Here is a tiny trained network, its code and every weight. The questions are about switching its units off for an input and a class, where a switched-off unit gives its printed mean instead of its output.

import numpy as np


def w(rows, s, z=0):
    codes = np.array(rows[::2]) - 128.0
    scale = np.full(codes.shape[1], s)
    scale[-1] = z or s
    return codes * scale


def f(y):
    return y / 2 * (1 + np.tanh(0.7978845608 * (y + 0.044715 * y**3)))


def log_softmax(a):
    a = a - a.max(-1, keepdims=True)
    return a - np.log(np.exp(a).sum(-1, keepdims=True))


def net(x, mask):
    res = np.array(x, float).reshape(1, 4) / 4 @ E
    y = f(res @ A[0][:, :-1].T + A[0][:, -1])
    res = res + np.where(mask, y, B[0][:, -1]) @ B[0][:, :-1]
    return log_softmax(res[-1] @ U[:, :-1].T + U[:, -1])


A, B = {}, {}
E = w([
[92,150,146,204,133],'x0',
[254,200,75,194,104],'x1',
[148,171,213,112,30],'x2',
[101,2,82,164,49],'x3',
],0.0072)
A[0] = w([
[104,51,86,206,39,62],'N0',
[161,209,109,231,111,179],'N1',
[181,151,128,11,170,136],'N2',
[120,193,132,111,162,3],'N3',
[86,108,66,217,241,61],'N4',
[202,169,72,115,77,27],'N5',
[1,138,228,196,191,152],'N6',
[97,174,243,173,5,103],'N7',
[139,180,152,102,176,7],'N8',
[63,230,198,229,209,99],'N9',
[67,109,186,31,120,73],'N10',
],0.0095,0.0039)
B[0] = w([
[8,170,203,182,104,243],'N0',
[148,155,82,211,94,253],'N1',
[36,194,113,136,59,202],'N2',
[98,33,227,138,199,145],'N3',
[72,187,119,75,230,208],'N4',
[59,37,128,198,232,185],'N5',
[147,117,57,202,97,236],'N6',
[87,174,85,41,216,249],'N7',
[65,50,222,158,186,154],'N8',
[63,73,169,96,84,221],'N9',
[143,151,132,254,181,207],'N10',
],0.02,0.0062)
U = w([
[57,128,253,91,86,99],'0',
[111,149,134,94,113,245],'1',
[119,181,121,35,231,88],'2',
[169,127,125,181,153,73],'3',
[197,145,115,43,14,154],'4',
[215,93,238,24,104,93],'5',
],0.0082,0.012)

Each question gives the input, the list of numbers given to net, and the class t.
The units are the neurons (one row each of A and B). Each row of codes is followed by its name. A weight is (code - 128) times the scale printed after its matrix; where a second scale follows, it is the last column's (A, B and U).
mask holds one flag per neuron, in row order. A switched-off neuron (its flag False) gives its mean, the last column of its row in B, instead of its output. The means were averaged over made-up inputs and are rounded, as every weight is.
A unit's drop is (log p(t) with every unit on - log p(t) with that unit switched off) / (log p(t) with every unit on - log p(t) with every unit switched off).
The circuit of an input: a set's keep is (log p(t) with only the set's units on - log p(t) with every unit switched off) / (log p(t) with every unit on - log p(t) with every unit switched off). Starting from all 11 units, units are removed one at a time, each time the one whose removal leaves the highest keep (on an exact tie, the one counted first), for as long as the keep stays at least 0.8.
circuit, biggest first: the units of the circuit, biggest drop first
unit that matters most: the unit with the biggest drop
k most important neurons: the k neurons with the biggest drops, biggest first
drop when u is switched off: that unit's drop, to one decimal
input [1,-8,-3,-5], class 3: unit that matters most -> N6
input [0,5,1,0], class 3: 2 most important neurons -> (N5 N1)
input [-6,-1,-2,6], class 0: 2 most important neurons -> (N0 N6)
input [0,0,3,-3], class 4: circuit, biggest first -> (N0 N4 N5)
input [3,3,5,2], class 2: 2 most important neurons -> (N7 N6)
input [-5,7,3,7], class 0: 3 most important neurons -> (N0 N6 N10)
input [8,-6,5,1], class 1: 4 most important neurons -> (N6 N7 N4 N9)
input [1,-7,-5,-8], class 0: 2 most important neurons -> (N9 N8)
input [4,6,-8,7], class 2: 2 most important neurons -> (N4 N9)
input [2,-5,5,4], class 2: 4 most important neurons -> (N7 N1 N9 N2)
input [-3,-2,8,7], class 2: 3 most important neurons -> (N7 N9 N2)
input [3,-5,6,-1], class 2: 2 most important neurons -> (N7 N1)
input [4,-8,-3,2], class 3: 2 most important neurons -> (N6 N10)
input [6,4,-7,6], class 2: unit that matters most -> N4
input [-3,4,0,-6], class 0: drop when N4 is switched off -> 0.0
input [-3,0,1,6], class 0: drop when N1 is switched off -> 0.1
input [-2,-7,-1,5], class 3: drop when N10 is switched off -> 0.5
